[  4  -1   0   7  -2   0   1   5  -2  12   3   7   0   6  -2  -2  -1   0
  -2   8 -11  -4 -19  13  -2   3  -9  -4   5   6  -2  -5   2   2  -7  -1
   1  10   3  -2  -8   1  -1   5  -8 -15  12   6  -4  -1  -5   1  -2   5
   3  -4   2   3  -2   2   2  -4  -2  -1   2   0   3   6  -3   0   3   8
 -10   0   7   2   1  -3  -1  -4]  Z227/Z848
[ 12   8  -1   1   0   3   3   0  -3  30  11   6   3   4  -3  -3  -1  -3
  -3   6  -3 -13 -11  17 -16  -2  -5  -4  -4   6   8  -2  -4  -3  16  -3
  -2   2  22   1  -3   2   0 -14  -3  -5   0   0  -3   1  -8  -2  -7  15
  -3  -3   2   7  -3  -2  -6   1  -7   3   1  15   4  -4  -5  -3  -2   0
  21  -5  -5   7   0   5   0 -17]  Z868/Z665
[ 13   8   2  -1   2   5 -35  -2   0  26   1   7   3   6   0  -1   0 -13
 -11   6  -5 -28 -14  17 -21  -3  14  -7  -1  12  12   1  -2  -2   5   0
   3  13  24   6  -5   2   2  -4  -6 -10  -6   2   0   0   2  -3 -11   9
  -5 -11  -3  12   2  -1  -2   3   4   3  -2  20   4  -3  -5   5  -4  -4
  16  -4  -4   5  -3   3   1 -23]  Z723/Z665
[  3  -2  -1   5  -1   4   3   7   1  12   3   4   4   1   1  -1  -4  -5
 -13  12  -2  -9  -6  12  -7  -2   3  -2   1   5   4  -3   1   2  -5  -2
  -1  16  -6   8  -9   0   5  10  -5 -18   5   2  -5   4  -1   2   2  17
   2  -5   2  10  -5   3   0  -3  -7   0   4   0   0  -1  -8   0   3   4
  -3  -5   6  -3   3  -8   3 -15]  Z723/Z848
[ 11   3  -2  -4  -4  -3   5   1  -5  18   2   5   2   2  -5  -1   2  -8
  -7   9  -7 -12 -10  16 -17  -5   3  -9  -1  11   7  -1  -4  -3   5  12
  -2   9  23  12  -3   3   6  -8  -5  -3  -6   1  -1  -9  -3  -3  -4  12
  -2  -8   3  10  -7  -1 -11   0   2  -1  -1   8  -1   1  -3   3   5  -2
  16  -2  -1  10  -2   0   1 -14]  Z723/Z665
[  6   4   1  -1   0   1   2  -5  -3  15   4   2   0   2  -4  -2  -7  -7
  -5  -1  -5  -8  -3  11  -8   5  -3   0  -4   4   6   0  -2  -3  10  -1
   3   3  20  -4   1   1   0  -4  -4  -3  -3   2  -2  -1   0  -3  -8   5
  -2  -5   0   7   2   1  -5   2  -2  -4   3   2   6  -4  -4   2   0   0
  12   0  -4   6   2   9   8 -11]  Z227/Z665
[ 10   2   0  -1  -2   4   0   2  -1  20   3  12   3   4   2  -5  -4 -10
  -5  13  -6 -17  -8  16 -11   4   5  -8   4   9   5  -4  -4  -1   0   0
  -3  13  11   5   0   2   0  -3  -5 -16  -2   2   0  -7  -3   2  -5   9
   0 -10   5  11  -4   0  -8   1   7   0   4  11   6  -3  -6  -1  -2   0
  11  -3   2   5   0   2   1 -21]  Z723/Z665
[ 10   4  -1  -2   1   0   2  -2  -4  24   2  -2   5   0  -6  -5  -1  -9
 -13   6  -8 -10  -2  18 -12   6  -6  -6  -7  11   1  -4  -4  -1   1   2
   1  10  25  -3   6   1   3  -3  -6  -2  -7   1  -2  -6  -4  36   0  12
  -1  -8   5   8 -23  -1  -9   2   2  -1   2   1   4  -3  -5   3   5   1
  12  -5  -5  13   2   2  -3 -17]  Z227/Z665
[ 12   6   4   2  -3   2  -1  -7   1  23   6   1  -1   2   1  -3   1 -10
  -8  -1  -4 -17  -6  12 -11   6   2  -4  -3   6   9  -2  -4  -2   5 -10
  -1   6  23  -3   0  -3  -2  -8  -2 -11  -5   3  -4   1  -1  -1  -8  12
  -4  -5   3   8  -1   0  -5   0  -1  -3   3  13   8  -5  -8   2  -1  -3
  18  -4  -4   4   3   4  -1 -21]  Z227/Z665
[  6   8  -2  -2   0  -3   0  -2   1  14   0  11   1   9  -2  -3  -1   4
 -11  -2 -16 -10  -5  12  -9   6  -2  -6   4   5   0   3  -1   1 -13   0
   3  11  19  -2  -8   1  -1   0  -8   0  13   3  -1   2   3  -1   6 -10
  -4  -5   3   4  -2   0  -8  -1  -2   0   2  -1   0   1  -4   2   3   5
  -2  -5   1   3  -6  -3   2 -13]  Z227/Z281
[  5   3  -1   0  -1  -1  -4   0   2  10   0   5   4  13  -2  -3  -1   0
   2   2 -11  -5  -4   9   3   9  -9  -5   6   3   2   0  -2 -45  -5   0
  -1   2   9  -6   1  -5  -5  -3  -6 -12  15   1  -7   6  -1   0   0  -5
   0   0   3   8  -1   1  -4   2 -11  -7   0   4   6   2  -8   1   0   7
   1  -3   0   2   3   3  -3  -1]  Z227/Z848
[ 13   5  -2   2  -2   6   1  -1  -1  34  -1   3   2   3  -3  -2  -2  -5
  -5  11  -5 -18 -12  20 -21   2  -9  -8  -5  10  10  -1  -2  -2  13   1
  -2   5  19   5  -5   3  -2 -13  -4 -14  -1   3  -7   1  -4  -3  -6  21
  -4  -6   0  12  -3  -2 -11  -2  -9   1   0  17   8  -2  -1   0  -9   3
  21  -6  -5   7   4   1  -2 -18]  Z868/Z665
[ 11   9   1  -3   1   2  -1  -4  -4  19   3   4   2   0  -2  -4  -5  -8
  -1  -1  -4  -6  -2   8  -2   8 -10  -6  -3   6  11  -2  -6   5   9   2
  -5  -7  22 -15   6  -4 -11 -13   1  -5  -5   2  -3  -5  -4  -7  -7  11
  -3  -3   5   7  -1   4  -4   1  -8 -13  -1   8  11  -6  -2   3  -1   3
  18  -3  -8   8  -1   6   1  -9]  Z227/Z665
[  7  -2  -1   4  -5   3   0   5   5  13   1   8   1   8  -1   0   1  -3
   5  12 -11   1  -7  13  -3   7 -12  -4   6   7   4  -1   1   1  -1  -2
  -2   8   5   3  -7  -2  -4   3  -2 -19  17   3  -9   8  -6  -1  -3  11
   3  -3   5   6 -12  -2  -3  -2 -11   4   1   5   5   6  -7  -4  -1   9
 -14  -3  10   1   6   0   2   0]  Z227/Z848
[ 10   1   0   7  -4   5   2   2  -9  24   6   3  10  -4   4  -4  -2   3
   0  10  -6  -8  -9  13   3  15 -10  -3   3   4   8   2  -2   1  11  -2
  -1   0   1   0  -5  -4   0  -7   2 -18   1   2  -5   8  -7   0  -1  35
  -2   1   2   2  -3   0   0  -3 -17  -5   4   9  12   0   2  -1  11   8
  14  -5  -4   2   9  -2   2  -9]  Z227/Z848
[  6   4  -3  -4   1   1   0  -1   0  12   0   2   1  14  -2   2   0  -4
  -8   4  -8 -17  -6  12 -10   1   9  -1   4  15  10   2  -3  -3  -7   0
  -1   7  17   2   1  -1   2  -7   0  -5  -6   0  -2 -11   2   2  -3  -3
  -5  -7  -2   8   2   0  -4   2   5  -2   1   9  -2  -2   0   4   4  -3
  13  -3  -3   2  -4  -2   1 -19]  Z723/Z665
[  8  -1   1   4  -1   8   3   6  -1  21   5   4   7   2  -5  -2  -3  -9
  -1   8  -5  -5  -5  18  -6   5 -11  -4  -2   9   2  -6   1   3  12   1
  -3   9   5   2  -3  -6  -1   1  -2 -16   7   6  -4   4  -5  -2  -6  14
   1  -6   5   6  -2   5  -5  -1  -5  -3   2   7   7   1  -8  -2  -2   7
  -1  -3   7   7   5   0  -2 -12]  Z227/Z848
[  5  15  -1  -1   1  -3  -4  -3   0  23   2   9  -1  13  -1  -7   1   7
  -8  -4 -13 -15 -10  15 -10   5 -12  -3   2   3   3   4   4  -5  -2  -6
   3   7  18  -8  -6  -3  -6  -9  -7   2  15   3  -7   0   0   3   8 -10
  -2  -2   1   5   0   0  -5  -1 -10   3   4   6   2   2  -6   1   4   3
   4 -16  -3   5  -7   4  -1  -8]  Z868/Z281

[  0   4   8  -5   3 -10   4   0  -3   0  13   3   4  -1   2   4   3   4
  -1  -5  -6  -2   1   4  -5  -6  -4  -5   9   6   1  -4  -3   8  -3  -1
   1   5   0   2  -7   2   4  -3   2  -1   1  -3  -5  -6  -1  -3  -7  10
   3  -8  -1  11   3  -2  -3   4  -1   2  -1 -18 -10   1   9   2   0  18
  -6  -1   1  -8 -13  11  -7  -2]  (28)/Z320
[  1  -3  20   3   4   5  -6  10 -12   7  -7  -2   6  10   9  -8   2   7
   1  27 -12  -4   5   3  -1   0  -2   0   6  -8   6   7   8  -9   7   2
  -5   5  -1  -6  13   0   8   5  10   3   2  -2   2  -1   9  -9   2  11
  -1  -5   1  -2   2  -2   4   9   4   4  10 -13  -9   1   8 -10   4  35
  -2  -1  -1  -9  -6   0  13 -11]  (28)/Z695
[  2  10   1  -1   5 -25   3  -4   3  -6  22   4  -3 -12   8  16   5   4
   0 -19   5  -1   4  -3  -1   2  -4   0   2  17  -4  -5  10   5  -7   5
  -4  -6   6   4  -6   1  13  -2  -4  -9   6   0 -11  -5   5   3   0   0
   5   4  -4   1  13   5  -1   1  -1  -6  -4 -15  -4 -11  -1   0   2  -2
  -8   1   6 -17  -4  32   1   1]  (28)/Z995
[ 4 -2 10  1  6  4  2  3 -4  4 -9  1  4  7  2 -9  0  3 -2 20 -6 -4  2 13
 -1  0 -4  2  2  1  1  2 10 -7 -1  3 -9  6 -3 -3 16  2  9  2  5  2  1  1
  0  2  3 -7  5  3 -2 -5  4  3 -1  1 -1  3  9  1 11 -5 -4  2  9 -5  4 20
  6 -2  0  0 -2 -3  8 -2]  (28)/Z695
[  6  -4   3  -1   3 -10   1   4  -1   5 -10   4   5   4   4 -14  -2   2
   6   7  -8  -4  -1   9  -2  -7  -5  -2   4   3   0   6   6  -8   6  -7
  -2   6   4  -3   7   0   6   1   7 -10   3   1  -4   0  -2  -2  -9  -4
  -1  -1   1  -6  -1   4   0   1   1  -2  14   3   6  10   7  -4   8  15
   4   4   2   1  -1 -13   2  -1]  (22)/Z695
[  7  10  12  -6   6 -11   3  -3   1  -1  12   2   8  -5   4   4   1   2
   2 -11  -7  -1   5   0  -1  -5  -6 -10   5  10  -4  -1  -2   9  -4  -1
   2   6   1  -1 -10   7  10  -3   1  -6   4  -4 -14  -5  -1  -4  -7  10
  -1   4  -5   7  -3  -2  -7   6  -2   2  -2 -18 -10   4  16   4   5   7
  -1   0   2  -9 -12  13  -4  -5]  (28)/Z320
[  4   9  -6  -2   5 -15   1  -2   5  -5  17  -3   3 -13   1   7   4  -1
  -1 -20   7 -10   4   3  -2  -1  -4   3  -1  21  -4  -3  12   8 -10   4
   3   2   1   1  -4   6  11   0  -5  -7   3   1  -7  -1   2  -6   0 -14
   5   5   3   3 -14   6  -4  -2   2  -5   3  -4   1 -10  -3   0  11 -17
  -4   1   6  -7   2  18 -16   2]  (28)/Z995
[ 10  -5   4   2  11 -22   4  18  -7   8  -6   5   8   5   2   3   4   7
   0   4  -1  -5  -2  -1   2   2  -5   1   5  -3   2   3   9  -9   2   2
  -8  -4   9  -3   9   3  22   3   9   0   7   2  -7   2   6  -4   3  -1
   0  -4   2  -9  -2   3   4   1   2  -1  10  -4  -2  -2  10  -6   8  13
  -1  -3   0  -8  -3  -7  11  -3]  (28)/Z197
[ -1   7  11  -3   4  -9   5   1  -2   1   6   3   9  -5  17   1   3   1
   0  -2  -8   2   2   2   0  -1  -3  -5   6   2  -5  -1   2   0  -3   8
   3   5   2  -1  -6  -2   7  -1   2   1   1  -2  -1  -4   2  -7  -2   4
 -24   8  -4   4  -7  -4  -2   5   0   1  -5 -20  -9   0   2   0  -2  23
   0  -3   2  -8  -9   7   0   1]  (28)/Z320
[  4  -1  13   1   3  -1   1   6  -8   5  -6  -1  13   7   1 -15  -2   4
   1  16 -13  -4   3   9   4  -3  -8  -1   6   2   4   5   5  -4   4  -6
  -1  11  -1  -2   9  -1   3   1   7  -1  -2  -1  -3  -2   2  -6   0   7
  -4  -2   4   2  -4  -2  -1   5   3   3  13  -6  -6  14  13  -7   7  28
   4  -1  -2  -2  -5 -10   5  -2]  (22)/Z695
[ 10  -4  -5   6   7 -11   4   4  -7   4 -11   1  10   4   6  -2  -1   2
   2   7  -5  -8   2  -7   6   2  -4  -4   6  -2  -7  10   3 -10   5   1
  -4  -1   8  -2   5   5  20   0   2  -1  14   2   1  -1   8  -9   2   2
   2  -3   2  -9  -8   5   3   5   2  -2  12   0  -2   6  16  -6   1  29
   9   0  -4  -6  -4 -20   1  -1]  (28)/Z197
[  7  12  12  -2   7  -1   2   3   1  -1  21  -8   9  -4  13   5   4  -1
   0   1  -9  -2  10   6   0  -3  -9  -3   6  10  -3   0  12   2  -6   5
   5   8  -2   0  -1   3  12  -2  -1 -10   5  -1  -5  -2   4  -6  -6   3
   1   7   3   4  -6  -4  -2   2  -1   0   2 -15  -9  -1   4   0   6  14
   1   0   5  -3  -7  12  -6  -5]  (28)/Z320
[  6   8   2  -1   4 -14   3  -4   0  -5   6  -2   5  -9  10   8   3   1
   1 -11  -1  -3   4  -9   2   1  -3  -4   4   9  -5  -1   2   1  -3   3
   0  -2   5  -1  -7  -2  11   1   1  -5   8   0  -8  -2   2  -1  -1   5
   2   1   1  -5  -7   1  -1   3   2  -1  -2  -9  -2  -5   2  -1   1  -5
   1  -1   0 -11  -4   8  -1  -9]  (28)/Z995
[  6   7   4  -9   9  12  -2  -3   6   3   3   5   9  -5  19  -9   3  -3
  -1  -4 -15   0   5  11  -5  -5  -9  -3   2  11  -3  -1  19   4  -3   0
   8  14   0  -2  -2  -2   5  -4   5  -3   0  -4  -9  -3  -3  -4  -2   0
  -1   3   1   3  -7  -2  -6   7  -4   5   1 -14  -3   3  -1   1   3  25
   0   4   5  -5  -3   8  -6   1]  (28)/Z320
[  3   7   2  -7   2   0   1   0   6   0  10   0   4  -5   0   2   1   2
  -3   2  -9   1  -1  15  -7  -4  -5  -2   3  12   1  -1   3   7  -2  -1
   3  11  -2   2  -2   3  -1  -7   2  -4  -3  -1 -12  -3  -5  -5  -3   1
  -4   4   1  14   3   2   1   3   1  -1   0 -15  -5   3   2   2   4  23
  -8   1   2  -4  -7  15 -10   2]  (22)/Z320
[  5   7   1  -1   4 -10   4   1  -2  -2   5   0   7  -8   7   3   2  -1
   0 -11  -4  -2   2   1   1  -2  -4  -7   2   8  -2   2  -2  -3  -3  -1
   5   4   5   1  -8   2  10  -3   1  -1   4   0  -9  -2  -1   1  -2   1
   0  11  -2  -5  -5   2  -2  -3  -2   1  -2  -7  -4   2   6   1   3   9
   3  -1   0  -7  -6  -1  -5   2]  (28)/Z320
[  6  -3   3   4   8 -14   5   4 -12   8 -11   2   5   5   8  -3   1   7
   3   3   1  -5   0   1   1   3  -2   3   3  -4   0   3  11 -13   3   3
  -7  -4   5   0   8  -1  13   2   4  -1   7   1  -2   2   7  -1   4   0
  -4  -5   1 -11  -4   6   6   0  -4   0   9  -1  10   1  11  -7   2   7
   1  -3  -1  -6   2  -6   8  -4]  (28)/Z197
[  6  11   5  -5   3  -4   3  -3   5  -3  12   5   1  -4   4   8   4   1
   0   4  -3  -4   5   1  -4   0  -8  -6   4  13  -2   1   5   2  -4   4
  -2   1   3  -1  -9   6  15  -1   1  -2   0  -2  -6  -2   7  -2  -4   8
   1   1  -4   9   0  -1   2   4   3  -3   2 -13  -9  -9  -4   1   1  10
  -1   2   0  -9  -6  19  -2   3]  (28)/Z320
[  4   8   0  -8  -2 -12 -10  -1  17  -3   5   0   4  -7   6   0  -1  -3
  -1  -6  -4   2  -2   9  -5  -6  -6  -2   7  15   1  -2   6  10  -1  -3
   4   7  -3   4  -2   0   0  -3   0   0  -1  -1 -10  -4   0   2  -3  -1
   0   5  -2   7  -3   1  -8   3  -2   3   2 -10  -1   4   1   2   5  15
  -4   0   4  -5  -2  13 -11   4]  (22)/Z320

[  3  -6   0   6   1   5   2   2  -3   2   4  10  -7   2  -4  -7   4 -16
 -13   9 -10  -3 -10  -5   7   5  17  11   8   1  -7  -2  15   5   9  19
  -2   8 -16 -25   0  15   2   2   1   6   8   3   3  -2  -9  -6  -3   3
   6  -4  -4 -12 -23   2   4  -1 -14  -7   3 -13   0  -7 -26  -1  15   0
 -14  -1   0   2  -7   0  -2   1]  W/Z797
[ -4   2  -8   7   2   5   3  -2   1   5  -1  11  -4  -4  -4  -5  -2 -17
 -11   9   0  -1   1  -1   3   1   7   7  10   0  -3  -1   1  -4   5  21
   6   8  -5  -8  -2  19   1  -2  -4  -3  -3   0   5  -1 -11  -5   1  -4
   4  -1   0  -6 -20  -3   1  -3  -4   2   0  -9   6 -11  -9   1  11  -8
  -7   4  -1  -6   4  -5  -4   0]  W/Z797
[  0   2  -9  -4   2   2  -1  -5   4  -3   2   2  -3   1  -1   6  20  -7
  -6  -3  -6  -1  -1   1   3   9  11  19   5  -6  -6   1   9  -4   4  29
   9  14   8  -6   4  22  10   0   0 -10  -3   4   2  13  -4   0   2 -14
  -5  -6  -6  -7  -5   0   3  -6   6  10   7  -1   5  -5 -19  -4   6  -1
 -11   2   4   3   1  -1   2   7]  X/Z766
[  0   3  -7 -12   1   4   4 -11  -6  14   2  -1   1  -3  -2   8  10 -16
 -12  -8  -1   0   5  -8  -2  18  -5  12   7 -10  -6   1   8   0  -1  31
   2   3   6 -14  11  22   6   0   1 -12  -5   3   2  16 -11  -3   4 -11
  -8  -7  -4 -11  -8  -1  11  -5   6   9  11   1   9  -1 -16  -4  -3   7
 -17   1   4   0   4  -1   1   4]  D/Z766
[  1  -3  -4   3   4   6   2   7   9 -18  -2   9   1   9   0  -4  13  -5
  -5   5   2  -4  -4   5   3  -6  16  15   5   0   4  -3   6   2  -9  14
  10  17   1   3   0   2   5  -2  -2   0  -4   3   5   4   1   1  -2  -1
  -9  -1   0   6  -8   0  -1  -1  -4   0   6  -3   1   0  -7   1   4  -6
  -4  -3   3   1   3   5  -5   0]  W/Z797
[ -8   6  -5  -2   2   5  -2  -2   7   4   0  -4  14  -9 -15 -11  -5 -10
   3  -1  11  -5   4  -6 -13  -5  -8 -17   5  12  12   3 -13  -1  -6   5
  -2  11   5  34   1  13 -11  -9  -7  -5 -12  -9   1  -7   1  -4   4  -2
  -5  -8   8   8   5  -7  -1  -2   4   5   0   2   0  -6  17  15  -9 -11
  10   0   4  -6  12 -22   3  -2]  D/Z766
[ -3   1   1   7   2   3   2   6  -1  -8   2   6  -2   3  -2 -11   1 -12
  -6  -1   0   1  -5   2   5  -5  10   9   5   4   1  -5   5   4  -6  11
   5   5  -9  -2  -3   2   0   1  -3   5   3   0   4   2  -6  -2  -2   4
   4  -5  -3   1 -17  -4   0   0 -12  -5   5  -8  -1  -4 -15   0   5  -4
  -3  -1  -1   4   1   2 -12  -2]  W/Z797
[-10   7  -5  -3   2  11   1   2   5  -2  -4   5   3  -6   6 -10  -9 -15
  -5   6  15  -5  -5   3   0 -10   2   7   9   5  13  -3  -6  -2 -17  15
  10   2  -1  24   0   7  -9  -4  -4  -5 -20  -1  -1  -3  -4  -1   4  -6
  -4  -1   5  11 -15  -6   3  -2  -4   3  11  -6   9  -6   0   4  -5  -4
   3   7   3  -2  15   6  -4   1]  D/Z797
[  0  -2   1   5   3   4   3   4   0  -7   1   5   0   4  -4 -10   2 -11
  -4   7   0  -2  -1  -3   4  -2  10   6   5   3   0  -4   7   4  -3   9
   2   6 -10  -1  -3   5  -4   0   0   4   0   0   3   0  -4  -2  -2   5
   3  -5  -2   1 -12  -1   2   0 -10  -7   5  -4  -3  -4 -13   1   7  -5
  -3  -3   0   4   1   1  -4  -1]  W/Z797
